Below are the code and all the weights of a small trained network. Each question names an input and a class and asks about switching units off, where a switched-off unit gives its printed mean instead of its output.

import numpy as np


def w(rows, s, z=0):
    codes = np.array(rows[::2]) - 128.0
    scale = np.full(codes.shape[1], s)
    scale[-1] = z or s
    return codes * scale


def f(y):
    return y / 2 * (1 + np.tanh(0.7978845608 * (y + 0.044715 * y**3)))


def log_softmax(a):
    a = a - a.max(-1, keepdims=True)
    return a - np.log(np.exp(a).sum(-1, keepdims=True))


def net(x, mask):
    res = np.array(x, float).reshape(1, 5) / 4 @ E
    y = f(res @ A[0][:, :-1].T + A[0][:, -1])
    res = res + np.where(mask, y, B[0][:, -1]) @ B[0][:, :-1]
    return log_softmax(res[-1] @ U[:, :-1].T + U[:, -1])


A, B = {}, {}
E = w([
[101,254,85,122],'x0',
[68,77,11,89],'x1',
[129,128,128,128],'x2',
[170,121,72,225],'x3',
[14,107,168,203],'x4',
],0.0064)
A[0] = w([
[185,107,76,210,42],'neuron 0',
[157,90,115,166,16],'neuron 1',
[133,128,111,185,70],'neuron 2',
[84,236,78,132,82],'neuron 3',
[175,142,90,76,70],'neuron 4',
[157,142,164,165,121],'neuron 5',
[61,73,54,100,92],'neuron 6',
[81,116,173,35,61],'neuron 7',
[132,159,182,146,109],'neuron 8',
[168,115,67,231,52],'neuron 9',
[161,158,194,142,193],'neuron 10',
[138,24,160,138,89],'neuron 11',
[6,114,155,191,66],'neuron 12',
[123,87,115,116,63],'neuron 13',
[169,58,140,109,36],'neuron 14',
[116,104,55,134,117],'neuron 15',
[155,115,90,172,33],'neuron 16',
[90,114,183,30,44],'neuron 17',
[141,72,131,140,26],'neuron 18',
[145,65,144,122,56],'neuron 19',
[116,235,95,135,56],'neuron 20',
[115,93,107,98,88],'neuron 21',
[106,107,82,111,81],'neuron 22',
[210,131,74,83,89],'neuron 23',
[91,103,73,107,143],'neuron 24',
[114,96,26,83,62],'neuron 25',
[183,133,111,90,150],'neuron 26',
[63,125,170,112,6],'neuron 27',
[185,169,231,166,137],'neuron 28',
[117,123,130,149,93],'neuron 29',
[142,51,148,135,67],'neuron 30',
[143,139,147,171,94],'neuron 31',
[90,154,127,147,100],'neuron 32',
[157,124,131,68,60],'neuron 33',
[87,127,157,146,26],'neuron 34',
[60,116,147,182,67],'neuron 35',
[142,127,124,108,71],'neuron 36',
[160,134,121,181,25],'neuron 37',
[99,135,186,36,39],'neuron 38',
[125,161,132,131,47],'neuron 39',
[107,106,84,114,126],'neuron 40',
[157,42,153,124,42],'neuron 41',
[93,110,101,85,118],'neuron 42',
[195,133,109,74,73],'neuron 43',
],0.012,0.0012)
B[0] = w([
[77,195,41,154,195],'neuron 0',
[108,168,115,114,150],'neuron 1',
[123,144,77,130,154],'neuron 2',
[79,208,229,21,228],'neuron 3',
[180,93,106,95,171],'neuron 4',
[113,106,140,176,164],'neuron 5',
[135,69,208,227,218],'neuron 6',
[82,203,49,174,189],'neuron 7',
[135,96,164,172,166],'neuron 8',
[80,211,16,171,211],'neuron 9',
[133,71,181,206,191],'neuron 10',
[102,182,210,29,213],'neuron 11',
[251,29,40,49,255],'neuron 12',
[122,132,157,127,139],'neuron 13',
[129,139,169,55,168],'neuron 14',
[110,116,155,190,178],'neuron 15',
[110,159,92,147,151],'neuron 16',
[74,209,35,170,191],'neuron 17',
[118,150,151,96,152],'neuron 18',
[111,147,166,79,160],'neuron 19',
[85,173,215,18,209],'neuron 20',
[130,129,150,145,146],'neuron 21',
[129,109,163,171,156],'neuron 22',
[196,51,55,83,195],'neuron 23',
[130,88,180,185,179],'neuron 24',
[133,85,195,213,211],'neuron 25',
[177,79,92,104,166],'neuron 26',
[144,132,57,119,163],'neuron 27',
[128,44,221,251,239],'neuron 28',
[135,120,107,125,134],'neuron 29',
[116,167,176,66,179],'neuron 30',
[121,116,118,155,151],'neuron 31',
[150,122,138,90,151],'neuron 32',
[149,117,74,115,151],'neuron 33',
[163,106,105,124,151],'neuron 34',
[203,82,69,79,199],'neuron 35',
[134,121,113,119,127],'neuron 36',
[108,148,102,159,149],'neuron 37',
[82,196,48,182,185],'neuron 38',
[121,127,150,116,132],'neuron 39',
[130,110,162,169,158],'neuron 40',
[100,172,192,57,187],'neuron 41',
[117,135,143,178,160],'neuron 42',
[192,69,68,83,176],'neuron 43',
],0.023,0.0063)
U = w([
[117,29,207,229,238],'0',
[237,30,39,39,189],'1',
[66,170,215,2,70],'2',
[38,195,1,184,1],'3',
],0.0068,0.00078)

Each question gives the input, the list of numbers given to net, and the class t.
The units are the neurons (one row each of A and B). Each row of codes is followed by its name. A weight is (code - 128) times the scale printed after its matrix; where a second scale follows, it is the last column's (A, B and U).
mask holds one flag per neuron, in row order. A switched-off neuron (its flag False) gives its mean, the last column of its row in B, instead of its output. The means were averaged over made-up inputs and are rounded, as every weight is.
A unit's drop is (log p(t) with every unit on - log p(t) with that unit switched off) / (log p(t) with every unit on - log p(t) with every unit switched off).
The circuit of an input: a set's keep is (log p(t) with only the set's units on - log p(t) with every unit switched off) / (log p(t) with every unit on - log p(t) with every unit switched off). Starting from the 12 units with the biggest drops (on a tie, the unit counted first), units are removed one at a time, each time the one whose removal leaves the highest keep (on an exact tie, the one counted first), for as long as the keep stays at least 0.8.
circuit, biggest first: the units of the circuit, biggest drop first
unit that matters most: the unit with the biggest drop
top k neurons: the k neurons with the biggest drops, biggest first
drop of u: that unit's drop, to one decimal
input [-6,-3,-3,-6,-5], class 2: circuit, biggest first => [neuron 41]
input [5,0,0,-6,6], class 1: top 2 neurons => [neuron 12; neuron 9]
input [-3,6,3,4,8], class 1: top 2 neurons => [neuron 12; neuron 35]
input [2,1,-8,3,1], class 3: circuit, biggest first => [neuron 28; neuron 11; neuron 12]
input [-7,-7,-8,-8,-7], class 3: top 4 neurons => [neuron 17; neuron 38; neuron 7; neuron 12]
input [6,6,7,4,1], class 0: top 3 neurons => [neuron 25; neuron 6; neuron 11]
input [7,7,-6,-1,3], class 0: top 3 neurons => [neuron 6; neuron 25; neuron 24]
input [6,2,7,6,2], class 2: top 2 neurons => [neuron 3; neuron 20]
input [6,7,-1,1,-7], class 0: top 3 neurons => [neuron 25; neuron 12; neuron 6]
input [3,3,0,5,4], class 3: top 2 neurons => [neuron 9; neuron 23]
input [-3,-8,3,-8,-8], class 0: top 4 neurons => [neuron 28; neuron 10; neuron 12; neuron 9]
input [-1,-6,2,-8,-4], class 3: top 2 neurons => [neuron 17; neuron 38]
input [-6,5,2,1,1], class 2: top 3 neurons => [neuron 11; neuron 28; neuron 41]
input [1,5,-8,8,0], class 3: unit that matters most => neuron 9
input [7,7,-6,3,7], class 0: top 4 neurons => [neuron 6; neuron 25; neuron 24; neuron 15]
input [0,-6,8,-6,-6], class 0: top 2 neurons => [neuron 28; neuron 12]
input [-6,-6,-2,6,8], class 1: drop of neuron 12 => 0.8
input [-6,8,8,-2,-7], class 0: drop of neuron 25 => 0.7
input [0,-1,-5,-4,-3], class 3: drop of neuron 15 => 0.0
input [0,-5,-7,-6,5], class 3: circuit, biggest first => [neuron 17]
